Below are the code and all the weights of a small trained network. Each question names an input and a class and asks about switching units off, where a switched-off unit gives its printed mean instead of its output.

import numpy as np


def w(rows, s, z=0):
    codes = np.array(rows[::2]) - 128.0
    scale = np.full(codes.shape[1], s)
    scale[-1] = z or s
    return codes * scale


def f(y):
    return y / 2 * (1 + np.tanh(0.7978845608 * (y + 0.044715 * y**3)))


def log_softmax(a):
    a = a - a.max(-1, keepdims=True)
    return a - np.log(np.exp(a).sum(-1, keepdims=True))


def net(x, mask):
    res = np.array(x, float).reshape(1, 5) / 4 @ E
    y = f(res @ A[0][:, :-1].T + A[0][:, -1])
    res = res + np.where(mask, y, B[0][:, -1]) @ B[0][:, :-1]
    return log_softmax(res[-1] @ U[:, :-1].T + U[:, -1])


A, B = {}, {}
E = w([
[127,128,127,128,128,128,127,127],'x0',
[150,108,203,147,58,53,253,73],'x1',
[149,209,60,171,197,114,183,90],'x2',
[149,92,115,203,81,224,141,51],'x3',
[128,129,128,128,127,129,129,129],'x4',
],0.0076)
A[0] = w([
[121,140,84,116,186,205,27,161,2],'n1',
[132,153,121,81,193,56,72,211,110],'n2',
[145,110,124,123,142,122,110,109,150],'n3',
[118,205,64,154,219,158,138,108,69],'n4',
[105,57,157,91,99,179,45,176,33],'n5',
[152,104,110,160,128,251,99,99,116],'n6',
[120,108,109,163,121,199,100,98,109],'n7',
],0.017,0.0024)
B[0] = w([
[121,67,186,140,112,39,248,84,247],'n1',
[47,181,91,123,146,229,130,79,229],'n2',
[116,155,139,124,125,117,105,123,131],'n3',
[222,112,129,132,107,99,36,201,218],'n4',
[226,125,115,139,124,93,47,200,220],'n5',
[78,186,98,129,119,218,135,80,215],'n6',
[55,140,113,97,192,141,110,133,185],'n7',
],0.015)
U = w([
[16,177,86,106,174,228,97,87,149],'0',
[130,71,208,144,108,32,242,81,211],'1',
[232,123,113,134,134,110,2,204,6],'2',
],0.0074,0.0019)

Each question gives the input, the list of numbers given to net, and the class t.
The units are the neurons (one row each of A and B). Each row of codes is followed by its name. A weight is (code - 128) times the scale printed after its matrix; where a second scale follows, it is the last column's (A, B and U).
mask holds one flag per neuron, in row order. A switched-off neuron (its flag False) gives its mean, the last column of its row in B, instead of its output. The means were averaged over made-up inputs and are rounded, as every weight is.
A unit's drop is (log p(t) with every unit on - log p(t) with that unit switched off) / (log p(t) with every unit on - log p(t) with every unit switched off).
The circuit of an input: a set's keep is (log p(t) with only the set's units on - log p(t) with every unit switched off) / (log p(t) with every unit on - log p(t) with every unit switched off). Starting from all 7 units, units are removed one at a time, each time the one whose removal leaves the highest keep (on an exact tie, the one counted first), for as long as the keep stays at least 0.8.
circuit, biggest first: the units of the circuit, biggest drop first
most important unit: the unit with the biggest drop
k most important neurons: the k neurons with the biggest drops, biggest first
drop when u is switched off: that unit's drop, to one decimal
input [-4,-2,6,-4,7], class 2: circuit, biggest first => n4
input [5,-4,6,4,-1], class 2: 2 most important neurons => n4, n2
input [-3,6,-2,-6,-3], class 0: 2 most important neurons => n1, n5
input [-8,4,7,4,-4], class 2: circuit, biggest first => n1, n2
input [-5,4,-6,5,4], class 2: circuit, biggest first => n2, n1
input [-1,5,-7,-5,-3], class 2: 2 most important neurons => n1, n6
input [-7,5,-7,-5,0], class 2: 2 most important neurons => n1, n6
input [5,3,5,-4,5], class 2: 2 most important neurons => n1, n6
input [7,-8,-4,-7,-2], class 1: 2 most important neurons => n1, n6
input [-1,5,-4,-6,-2], class 0: circuit, biggest first => n1, n4
input [-6,-5,4,3,-1], class 1: 3 most important neurons => n1, n5, n2
input [-7,4,-1,5,3], class 0: 3 most important neurons => n1, n5, n4
input [-6,-4,-1,1,-1], class 1: 2 most important neurons => n1, n2
input [-3,6,-3,7,4], class 0: circuit, biggest first => n1
input [-3,-1,-4,-6,-3], class 0: 2 most important neurons => n2, n4
input [1,-7,6,2,5], class 1: 2 most important neurons => n1, n5
input [0,-5,-3,-3,0], class 1: 2 most important neurons => n1, n6
input [-2,-7,-7,5,8], class 1: 2 most important neurons => n1, n4
input [8,-5,1,4,7], class 1: drop when n1 is switched off => 2.0
input [-4,0,-5,-6,-1], class 0: drop when n7 is switched off => 0.0
input [-5,4,4,-6,-5], class 0: drop when n5 is switched off => 0.1
input [0,-6,8,4,5], class 2: most important unit => n4
